In the rows, zero is written as 128.
Rows near named flat spaces through zero (a row that begins with a name and a colon came from that space):
pg_ds: [119 149 133 125 100 102 124 116 107 119  88 146 161 166 141 129 142 102
 127 173 110 109 128 197  97  77 121]
fj_qd: [133  29 178 149 136  24 168 163 170 117  58 136  77  64 147 113  97  75
 175 174  60  67  68  58 127 232 151]
sq_rq: [ 13 150 222 133 155 158 122 107 125 177 142 132 175  81 104 120  69 220
 179 117 116 115  89 144 161 157 122]
ls_tl: [ 77 131 186 140 139 148 140 192 182 117 105 129 170  65 117 136 135 161
  61 122  73 206  88 146 139 165 104]
pg_ds: [ 24 148 207 113 157 158 137 107 149 118 138 101 137 118 114 113 115 131
  54 134  93 173 146 125 148 108  82]
gh_hf: [ 96 148 141 119 141 105 143 117 110 120 112 127 108 116 130 126 128 118
 121 124 141 102 111 128 133 124 135]
sq_rq: [147 114 123 128 133 139 121 127 129 138 132 132 149 142 136 127 122 130
 150 144 114 126 141 124 107 118 120]
fj_qd: [108 131 135 138 101 132 106  89 118 134 159 100  96 159 127 119 121  93
 120 119 143 112 177 131 153 126 100]
sq_rq: [109 122 140 130 144  94 144 104 109 116 123 108  87  99 147 136 123  60
 129 106 138  96 131  89 123 142 118]
fj_qd: [122 129 139 160 131 133 124 122 113 140 148 118 151  41 144 178 115  89
 165  50 148 144 107 108 118 169 119]
gh_hf: [140 150 110  93 123  99 152 104 107 104  80 181 167 166 111 126 134 165
 145 184 136 128  81 177 105  49 197]
fj_qd: [138 117 132 129 168 115 160 155 133 117 105 146 156  41 136 162 124 127
 147  94 125 154  64  91 101 154 158]
gh_hf: [159 149  80  94 169  96 167 183 120 108  87 149  72 129 124 106 161 174
 100 138 157  87  78 107 133 137 178]
gh_hf: [127 125 132 116 142  72 167 129 117 106  76 163 131  85 125 141 123 131
 156 136 135 111  53 124 117 129 190]
ls_tl: [ 79 181 129 145  91  85 129  86  80 109 132 104  65 100 130 151 142  58
 103  60 196  94 123 155 170 141 131]
ls_tl: [180  82 112 146 117 103 129 190 165 107 101 109  98 133 161 122 162  53
  79 153  74 131 157 108 101 165  82]
sq_rq: [198 132  63 132  69  48 133 121  95  80  74 135  88 181 164 140 182   4
 103 160 140  85 147 174  89  84 135]
sq_rq: [113 120 155 182 104 137  95 127 119 144 153  82 144  75 176 170 130  13
 131  69 107 132 176 129 100 171  36]
ls_tl: [108 205 100 115 216 176 129 197  83 159 145  98 100  85 165 130 166 157
  95  53 172  74 132 102 105 155  71]
sq_rq: [116 101 147 113 146 129 136 100 139 131 139 125 113 144 114 106 101 145
 143 152 118 122 137  90 141 124 139]
fj_qd: [ 65 173 163 141 129 165 104 108 103 158 155 114 163 110 131 141 115 143
 139  92 141 126 139 164 133 123  90]
sq_rq: [186 135  81 137  89 167 106 178 160 120 140 137 153 161 115 131 165 162
  82 130 125 194 144 172 134 120 126]
pg_ds: [112 115 155 146  57 129 101  90 148 121 135 128 158 174 111 126 118 107
 117 163 101 169 160 186 146 101 116]
fj_qd: [ 90 157 149 141 139 141 129 108 104 138 143 127 159  59 128 166 113 127
 153  64 157 144  97 131 129 139 133]
ls_tl: [119 113 140 123 163 103 152 138 130 109 112 109  93  94 150 130 135  70
 101 119 113 115 128  78 112 147 108]
gh_hf: [145 140  96  94 144 128 132 136 121 125 122 129  85 202 122  85 146 161
 102 174 137  88 153 126 134  97 134]
pg_ds: [132 119 113 131  87 134 110  94 139 119 169 100  66 181 105 106 129 112
  93 124 153 135 181 119 183 130 125]
gh_hf: [119 177  99 122 146 102 140 183 102 129 106 121  56 117 136 112 164 149
  95  99 172  60 101 135 154 170 133]
pg_ds: [184 104 108 154 104 155 115 162 158 140 138 156 193  90 116 160 123 172
 167 106 121 192  95 142 121 155 157]
fj_qd: [ 67 147 178 180  78 147  70  62  84 187 176 102 168 114 146 155  85  90
 212  82 143  85 169 179 136 148  70]
fj_qd: [ 24 168 200 107 157 150 123 129 125 153 115 120 143 162 122  85 114 188
 100 176  92  95 138 169 139 106  82]
gh_hf: [136 147 114 137 162 100 145 211 117 137  89 130 101  69 157 133 155 135
 127  99 134  74  78 119 113 194 121]
sq_rq: [109 130 147 134 102 105 131 125 135 105 104 124 130 134 134 132 141  81
  90 146 104 143 133 158 124 115 111]
ls_tl: [160 114 111 121 137 124 125 147 123 156 114 155 143 152 128 110 116 187
 191 164 123  81 109 133 115 134 154]
pg_ds: [137 153  98 119 135 147 120 120 108 139 154 123 103 147 119 120 132 160
 133 106 172 109 139 123 147 123 139]
sq_rq: [106 121 149 126 119 183 109 128 167 154 173 130 139 150  79 100 100 237
 128 134 128 171 133 130 189 147 144]
pg_ds: [141 102 119 129 139  99 136 129 125 136 132 117  61 124 129 109 116 124
 155 122 146  71 126  77 152 177 143]
sq_rq: [103 120 147 124 139 116 149 127 149  96 128 106  88 100 123 128 135  87
  65 110 122 161 130  91 148 142 120]
fj_qd: [169 108  96 101 142 114 152  89 122  98 126 143 123 142 121 134 127 106
 135 140 144 148 124  89 110  80 174]
fj_qd: [137 133 102 147  65  85 128  61 103 107 151 129  75 111 100 154 117  92
 155  71 208 126 108 131 188 144 196]
ls_tl: [158 142 100 143 136 125 120 141  92 153 127 137 146  98 153 154 130 123
 189  93 155  86 110 133  98 145 131]
gh_hf: [130 127 140 134 175 125 141 188 127 139  95 132 158  72 165 143 139 118
 136 121  93 111  99 114  76 157  97]
ls_tl: [155  93 128 138  89 121 119 116 154 116 126 135 145 154 120 128 124 109
 129 159 102 162 143 141 128 117 134]
pg_ds: [136 156 110 128  68  91 120 157 124 131  81 172 129 183 103 103 144 202
 140 182 139  90  84 226 159 124 180]
ls_tl: [199 117  88 162  73 152  88 165 139 150 135 146 187 147 138 149 144 139
 163 131 116 153 141 186 104 135 118]
pg_ds: [160  77 128 160  60 110 105 120 159 143 142 138 117 144 102 119 101 150
 180 143 125 128 125 139 175 179 162]
ls_tl: [129 109 146 144 118  95 137 150 137 130  95 147 145  90 133 139 119 128
 160 136 108 117  83 137 121 162 147]
pg_ds: [144 136 108 121 117 132 143 184 170  90 114 129 102 128 107 120 169 147
  32 127 123 192 114 136 157 138 140]
gh_hf: [116 165 115 116 134  79 147 151  95 125  80 148  97 129 135 117 146 144
 135 139 153  56  82 160 130 133 157]
gh_hf: [153 113 119 138  98 141 109 120 138 136 139 136 156 153 122 130 123 137
 148 143 119 147 143 150 126 118 130]
[167 111 110 163  84 155 108 139 155 129 161 132 161  88 111 165 126 136
 138  77 141 204 118 137 148 162 145] | gh_hf
[ 92 145 148 124 119 123 112  64  88 143 137 119 136 170 140 122 111  95
 159 148 134  81 166 153 114  82 103] | pg_ds
[116 143 127 111 147  85 147 130 101 115  87 129 100 144 152 116 144  90
 118 157 124  68 123 133 102 109 120] | pg_ds
[101 141 146 138 113 120 130 131 132 119 123 124 125 105 123 137 132 118
 104 111 130 144 115 145 145 141 126] | ls_tl
[144 110 119  99 170 159 133 150 153 128 137 117 112 176 128  90 135 157
  91 171  98 132 166  89 117 109 104] | ls_tl
[ 93 133 168 139 158 122 138 141 118 135 104 127 171  66 158 154 121  95
 142 113  97 124 104 127  85 139  96] | gh_hf
[ 79 153 152 143 112 110 132 151 134 127 123 118  87  90 112 125 132 147
  98  92 149 120  95 144 183 184 135] | fj_qd
[178 151  78 137 104 181  87 154 120 160 158 135 163 177 129 127 146 179
 145 126 145 132 161 175 119 112 112] | ls_tl
[108 135 129 125 124 118 127 112 121 127 141 109  75 145 121 110 127 121
 112 121 149  99 146 115 161 140 125] | gh_hf
[146 115 122 117 189 149 153 174 150 110 126 114 129  77 148 141 147 106
  81 103 105 170 125  64  94 141 103] | fj_qd
[113 116 137 131  78 137 119 121 177  95 153 101  77 170  92 104 142 117
  32 137 121 193 170 134 195 133 119] | pg_ds
[132 131 127 119 133 127 115 137 116 147 110 131 138 185 147 101 132 135
 144 183 101  75 155 155  98 103  98] | gh_hf
[167 108 107 140 120  77 144 172 130 129  88 154 108  95 133 132 132 142
 170 130 134  86  69 125 130 183 174] | gh_hf
[135 121 131 126 134 144 116 127 127 142 130 128 154 154 140 121 125 128
 141 153 105 121 153 136 102 108 103] | fj_qd
[108 160 113 108 183 150 135 137 102 160 157 122  77 114 113 105 115 212
 154  87 187  70 109  84 166 163 152] | pg_ds
[179 162  63 116  92 129 131 173 142  84 111 138 109 173 115 126 193 131
  32 135 147 179 132 178 139  93 145] | pg_ds
[129 134 127 131 169 119 144 186 127 132 107 122 114  75 152 134 144 124
 118 103 122 105 100 101 110 173 111] | gh_hf
[134 154 111 155  95 123 104 132  99 147 136 124 128 119 142 147 137 111
 155  92 158  97 130 167 131 149 116] | sq_rq
[100  91 175 157  86 134  99  94 152 135 153  96 131 146 133 124 106  68
 122 142  85 146 186 132 140 140  72] | sq_rq
[140 142 120 138 107 159 106 135 126 153 140 150 184 133 116 139 121 186
 166 124 135 147 115 173 127 120 142] | ls_tl
[115 176 101  98 152 124 148 168 123 109 113 126  67 149 113  99 165 174
  55 126 161 110 112 133 160 126 144] | pg_ds

Rows near named flat spaces through zero:
bc-tt: [ 96 180 156 134 154  97 202  99  66 112 197 137  86  76 173 133 150 133
 152 108 103 116 207  72 112  60 113]
bc-tt: [148 131 103 105 108 173 115 108 129 144 147  82 121 124 118 108 128 153
 121 130 125 133 114 134 120 148 173]
zd-zz: [118 147 110 106 126 112 113 120 123 131 144 118 117 142  94 137 138 147
  95 105 144 132 142 124 132 131 129]
bn-ft: [100 128 120  69 111 168 188 111 132 180 122  88 145 109 145 160 140 149
 140 167 133 144  77 119 141 154 152]
zd-zz: [ 87 154 106 150 149 141 124 137 127  92 164 154 101 143 138 149 146 117
 126 164  85  87 184  99 112 118 164]
nj-zt: [132  56 117 179 121 143 157 161 210 164  76 141 175 137 201 142 146  94
 210 189 118 142  73 148 133 147 147]
nj-zt: [153 112 182 174 127 111 120 137 211 180  55 108 161 112 148 116  35 103
 163 130 164 170  54 179 149 165 103]
nj-zt: [136  85  64 141 131  76 109 209  72 128 142 147 106 137 194 158 244 131
 104 115 130 133 191 136 152 154 138]
zd-zz: [141  92 129 133 127 102 154 140 130 156 109 114 143 110 163 146 157 130
 159 134 131 133 128 123 131 129 126]
bn-ft: [116 118 109  92 114 131 172 151 104 138 102 142 127 136 136 174 144 147
  95 129 164 158  80 187 177 148  89]
nj-zt: [140 121  98 118 124 140 115 125 101 109 154 120 115 134 119 124 166 143
 120 127 109 106 161 114 113 120 155]
bc-tt: [148  95 104  99 106 168 128 123 110 120 129 132 147 140 122 106 165 133
 133 133 123 131  98 128 121 124 135]
nj-zt: [104 184 163 176 172 100 151 127  94  70 151 151  71 103 134 169  78 126
 116 142  90  72 215 128 122  93 116]
bn-ft: [123 157 149 179 150  84 134  87 186 137 152 107 116 117 117 127  93 129
 170 113 118 113 179  94  97  88 143]
nj-zt: [135 124 135 143 135  66 129 163  87 129 131 156 116 117 164 124 160 119
 114  79 156 159 152 139 152 120  79]
bn-ft: [132 136 111  89 121  97 163  91 120 143 138  94 119 128  80 167 142 177
 110  97 154 128 139 133 133 106 114]
nj-zt: [121 120  93 204 141  79 110 183 161 157 154 131 104 125 221 128 177 107
 157 121 127 155 182 130 137 149 164]
zd-zz: [ 76 141 145 110 158  58 206 160  53 130 136 156 106  92 184 204 183 129
 121 134 124 115 188  96 153 107  85]
bn-ft: [152 163 159 102 116 135  61 116  96 159 161  88 127  96 128  31 109 118
 105  72 145 169 125  86 113 153 143]
nj-zt: [100 157 155 165 157 124 135 147 156 120  97 122 106 117 135 188  54 121
 120 182 107  90 146 156 141 157 141]
bc-tt: [130 118 135 151 142  59 162 150 146 161  91 104 118 110 147 200 114 148
 129 125 154 132 145 167 158 144 107]
bc-tt: [149 125 108 143 128 128 104 151 133 139 115  90 106 124 135 153 111 148
 105 137 130 121 141 171 143 171 159]
bc-tt: [122 144 130 130 129 126 114 123 144 123 123 132 124 142 101 131 102 130
 110 121 139 131 120 143 133 133 120]
bc-tt: [ 91 155 146 130 139 139 177  94 104  64 165 209 123 143 113 113 137 108
 143 118 112 117 136 102 113  43  73]
bc-tt: [113 170 139 127 129 106 155  85 187 169 128  82 116 123  93 159  68 159
 126 111 160 147 115 149 138 129 128]
bn-ft: [148 158 140 159 141  93 138 112 108  92 142 134  86 120 104 140  90 150
 106  84 141 121 167 170 136  92  91]
bn-ft: [ 50 130 122  69 124  83 205 136 129 194 134 151 159 127 169 168 209 120
 142 124 166 180  99  75 157 123  91]
bn-ft: [118 126 152 188 137 152  95 162 182 139 109 149 143 125 189  90  90  72
 166 165 111 143 103 129 126 160 151]
nj-zt: [178 136 118 106 132 104  75 138  38  87 139  98  85 117  78 135 130 168
  53  87 126  91 195 148 128 139 127]
zd-zz: [114 125 151 130 140 136 181 138  90 120 128 142 124  94 180 145 138 117
 154 159 103 114 138 114 130 113 119]
zd-zz: [156 133 127 116 113 125  72 125 137 140 121 108 133 141  89  91 105 135
  95  88 159 154 105 145 132 152 124]
bc-tt: [117 155 151 191 163 110  69 182 112 115 143 131  96 100 192 112 108  87
 126 153  84  99 205  98 117 164 171]
zd-zz: [118  98 114 144 131  75 110 166 165 166 102 132 149 143 152 150 163 114
 138 126 148 147 130 121 141 155 127]
zd-zz: [157  93 113 127 121  82 144 118 143 154 114  98 138 126 117 153 157 156
 145 104 148 132 137 135 128 116 121]
nj-zt: [132 133 160 161 130  90 131 135 158 158 115 137 138 115 159 102 101 106
 149  94 162 176 104 142 143 127  92]
bn-ft: [145 137 128 139 122 115 127 120 163 152 112  98 120 128 113 139  87 148
 118 108 160 152 105 176 146 145 122]
zd-zz: [104 126 108 105 129 173 141 154  85 153 162  97 120  91 208 127 188 120
 148 185  78 111 158  70 115 163 205]
bc-tt: [130 172 115 137 131 166 108 116 109 110 176 101  85 114 133 107 108 141
 110 132 102 113 166 127 115 136 177]
bn-ft: [ 90  79 110  71 110 166 101 182 105 157 113 166 188 147 177  96 222  78
 135 171 117 150  76  61 130 176 146]
zd-zz: [133 152 107 144 127 162  63 119 150  99 154 128 112 158  88  94 104 125
 104 126 112 112 144 128 108 137 166]
[138 139 129 108 136  69 119 139  70 132 141 110 105 109 119 145 154 152
  89  83 145 127 180 118 137 128 109] | zd-zz
[122 104 117 141 133 100  96 143 148 124 125 154 149 153 123 118 167 106
 141 125 122 121 146  92 113 121 129] | bn-ft
[139 123 117 128 129 135  81 160  94  94 124 152 119 145 117 117 135 119
  89 124 123 117 140 143 134 146 124] | bc-tt
[ 63 115 121  44 116 134 187 145  91 136 108 189 166 154 125 167 192 118
 104 145 154 153  65 110 162 126  68] | nj-zt
[116 115 117 137 133 122 166 121 143 128 129 133 130 130 139 159 148 133
 154 148 116 113 139 122 124 108 132] | zd-zz
[ 49 163  71 102 133 104 126 129 176 141 157 147 120 187  87 185 172 140
  92 135 144 130 147 104 139 137 146] | zd-zz
[172 114 138 145 122 136  83 131 163 149  88  76 133 121 107 124  68 139
 121 135 135 123 107 167 129 173 154] | nj-zt
[112 136 126 135 140  91 122 169 110 134 117 138 112 125 150 161 135 125
  99 125 141 134 148 146 155 155 114] | nj-zt
[138  74 128 114 111 105 143 129 193 174  60 122 183 152 105 156 127 130
 151 133 169 155  54 154 146 144  99] | bc-tt
[111 121 190 167 151 123 133 191  94 118  93 184 139  93 219 111 106  62
 148 160 111 136 116 125 147 147  91] | zd-zz
[111 111 101  76 115 140 182 110 129 152 119 104 142 133 111 183 162 161
 130 154 132 120 106 125 135 129 137] | bn-ft
[109 114 161 153 140  70 142 136 199 172  76 130 161 130 132 161  97 109
 158 134 155 144 103 127 141 138  99] | bc-tt
[140 123 127  69 110 110  94 125  99 145 118 118 148 140  79 109 146 141
  83  83 166 153 102 118 138 144 101] | bc-tt
[114 142 141 115 127 103 139 107 158 142 113 131 139 141  89 142 102 135
 119 107 159 145 103 137 138 118  95] | bc-tt
[136 147 147 169 138  95  98 109 177 146 140 108 126 122 122  99  95 119
 150 102 133 137 152 107 108 119 140] | bn-ft
[139 129 137 115 122 159  91 124 116 134 140 110 138 116 132  80 128 115
 132 134 109 125 126  91 106 144 161] | bn-ft
[ 99 165 159 105 149 110 153 129  72  90 124 156 105 119 101 169 102 134
  84 128 126 101 152 131 143 113  82] | nj-zt
[102 127 111  96 125 104 193 102 144 155 128 111 133 131 112 189 155 161
 137 133 143 128 125 122 137 109 119] | bn-ft
[ 97 176  94  70 111 187  79 119 117 143 173  99 115 145 100  97 136 139
  75 131 128 142 117 101 125 174 184] | zd-zz

Rows near named flat spaces through zero:
qlrp: [ 99 117 135 164 109 118 132 126 119 103 168 118 100 158 177 106  99 151
 170 118  76 116 103 105 143 125 101]
qlrp: [134 146 148 122 121 143 120 145 138 132  81 141 144 149 136 127 125 149
 117 118 114 110 123 150 149 129 121]
qlrp: [ 95 144 102 116 107 132  91 118 125 132 202 131 155 111 161 145 121 108
 117 125 117 161 169 130 110 144 163]
znjj: [ 78  75 114 182 102  85 124  89 110 120 192 147 109  95 176 131 148  73
 106 160 106 136 145 143  79 129 126]
gdnz: [173 160 163 133 142 108 183 137 143 126  61 134 138 156 121 127 121 154
 121 120 128 113 109 146 138  93  97]
gdnz: [144 178 164 117 117 123 162 134 143 113 133 110 135 166 164 110  85 173
 153  98 113 125 103 113 154 113  96]
qlrp: [ 84  78 136 139 126 122 119 116 105 115 169 129  86 106 150 121 120 112
 156 143 115 121 110 104 123 145 119]
jgcz: [134 118 112 147 137 100 155 111 122 121 163 116 115 119 123 128 130 113
 137 136 134 142 130 112 106 113 125]
jgcz: [151  99  59 181  83 158  77 115 153 135 121  76 113 159  82  59 182 134
 106 120 160 108 112 122 135 150 121]
qlrp: [139 124 173 124 124 130 145 132 137 129  67 137 120 135 132 114 129 141
 116 128 138  99  98 145 143 128  97]
znjj: [153  71  48 249 113  80 141  96 131 126 123 115 107 145  90 100 201  90
  92 158 121 118 138 151  81  94 118]
gdnz: [ 99 161 106 132  75 165  58 138 145 134 152 129 168 160 174 116 124 146
 107 104  91 129 154 150 148 154 148]
qlrp: [105 129 131 130 121 150  97 149 123 126 115 144 133 147 148 134 118 145
 139 121  87 114 130 136 151 139 135]
qlrp: [100 129 158 110 107 142 103 128 131 133 120 149 139 118 163 130 123 124
 108 129 123 119 130 150 134 149 128]
znjj: [109 137 111 149  85 119 115 104 138 120 197 105 132 137 172 102 121 125
 122 118 121 142 133 120 116 136 121]
jgcz: [109 112 178 127 114 146 114 142 129 128  63 156 120 138 153 119 126 143
 118 130 109  88 101 155 154 142 103]
znjj: [113  97  91 145 120 139  96 122 121 128 155 115 112 121 113 116 146 115
 133 135 131 129 132 114 122 144 141]
gdnz: [118 140 172 126 104 113 148 114 137 120 135 130 127 131 177 113 108 135
 121 122 125 121 109 136 129 127  97]
znjj: [ 90  97  86  98 112 163  72 112 117 123 237  77  95  96 119 100 120 116
 167 122 163 152 123  61 129 179 152]
gdnz: [209 157 105 169 165 116 184 155 142 123  42 111 130 192  63 120 139 174
 147 113 115 109 110 128 150  74 107]
jgcz: [146 110 129 178  93  95 165  89 144 113 152  86  95 142 141  69 139 128
 123 127 154 117  89 113 113 117  76]
znjj: [170 162 143  82 139 102 197  95 140 116 203  61 108 107 113 100  94 136
 162 111 207 165  99  61 115 117 102]
jgcz: [ 91  81 166 147 194 111 146 170  79 121  48 218 110 121 135 203 119 119
 158 163  37  98 135 161 136 102 138]
gdnz: [ 83 174 174  49 106 152 103 129 129 126 201 128 151 107 197 140  69 140
 144 105 128 155 136 109 143 162 141]
znjj: [110  84 153 173 146  71 168 111 107 128  95 186 119  97 148 165 152  79
  95 172 101 118 141 176  84  98 118]
gdnz: [156  90  81 148 176 122 142 135 111 130 110 119 102 118  50 139 158 114
 149 147 144 130 130 107 117 112 145]
znjj: [ 73 134 154 129  93 127  99 124 124 125 160 160 146 124 206 141 109 119
 112 128  83 129 145 155 125 143 131]
jgcz: [124  85 151 169 116  60 199  71 122 107 189 103  75  98 156  95 127  94
 134 151 158 133  91 102  83 109  75]
qlrp: [ 97 118 105  96 135 158  70 139 115 146 140 154 150  94 117 164 142 100
 111 139 129 144 170 141 121 156 181]
jgcz: [148 158 114 130 131 119 145 128 135 125 146 114 142 145 125 129 118 140
 135 116 125 143 137 120 127 111 131]
jgcz: [207 197  42 186 111 110 160 122 164 118 168  53 154 207  93  86 133 172
 141  87 128 154 137 100 129  82 122]
gdnz: [134 104 170 139 135  92 178 107 125 123 107 137 104 107 136 122 132 110
 117 147 148 116 102 136 109 113  92]
[160 184 118 122 129 109 164 123 143 122 165 102 151 150 135 128 104 147
 138 106 131 156 138 112 124 102 126] | jgcz
[138 126 110 145 126 135 118 134 132 131 109 125 131 143 112 122 142 134
 123 126 122 120 130 134 133 125 130] | znjj
[139 166 201 109  93 137 137 132 158 136  51 148 156 148 171 110 120 153
  82 114 135  97 106 177 151 132  90] | qlrp
[ 62 104  98 162 120 150  74 154  98 105 185 136 106 163 174 133  97 153
 194 118  29 119 131 100 158 144 144] | qlrp
[139  84  34 176  98 192  29 143 143 147  85  99 123 159  53  81 200 133
 103 125 140  98 133 136 150 165 156] | jgcz
[114  96  86 100 157 157  67 141 112 162  98 170 155  72  69 182 179  74
  82 160 151 142 187 163 104 152 200] | gdnz
[ 75  92 169 112 115 155  86 139 114 129 104 162 113 111 163 132 123 123
 127 138 105 100 114 144 146 163 125] | qlrp
[114 119 162 106 124  88 172  86 122 120 197 116 108  79 160 125 110  95
 128 141 169 153 117 106  92 128 109] | jgcz
[156 160 148 163 131  91 190 129 136 110 115 123 128 172 153 120 104 159
 147 115  94 121 109 129 134  84  90] | jgcz
[138 149  89 149  90 136 110 115 148 123 176  83 133 158 135  87 129 145
 130 105 135 137 126 109 133 134 123] | znjj
[106 124  86 128 121 147 100 129 118 111 217  85 105 142 133 108 103 147
 187 109 113 146 122  68 143 146 140] | gdnz
[175 132  38 222 118 139 112 150 144 119  96  90 126 219  79  87 160 174
 148 106  80 105 123 122 154  99 123] | gdnz
[124 117 117 151 127 109 147 116 122 114 169 109 106 134 138 115 118 129
 154 128 119 134 116 103 121 119 115] | qlrp
[129 130 193 128 152  71 199 116 118 125  96 176 133 102 163 167 116 103
 106 152 118 128 129 164  98  92 105] | znjj
[ 98 109 163 114 146 123 127 137 109 131 101 176 129 102 147 165 123 110
 121 148 105 120 137 153 123 130 136] | znjj
[119  63  81 176 145 105 129 110 106 124 153 124  90 104  93 129 163  89
 136 159 130 130 132 114  96 123 137] | jgcz
[107 109 162 140 140 102 145 128 113 130  94 180 132 109 155 163 132 104
 107 153  98 118 139 168 111 114 125] | znjj
[121 148 185  10 189 135 151 138 107 143 136 157 142  50 110 194  94 103
 138 140 181 164 147 112 119 141 163] | gdnz
[134 129 144  91 146 121 155 117 123 124 162 108 111 100 118 128 110 123
 150 128 166 145 115  93 122 131 123] | znjj
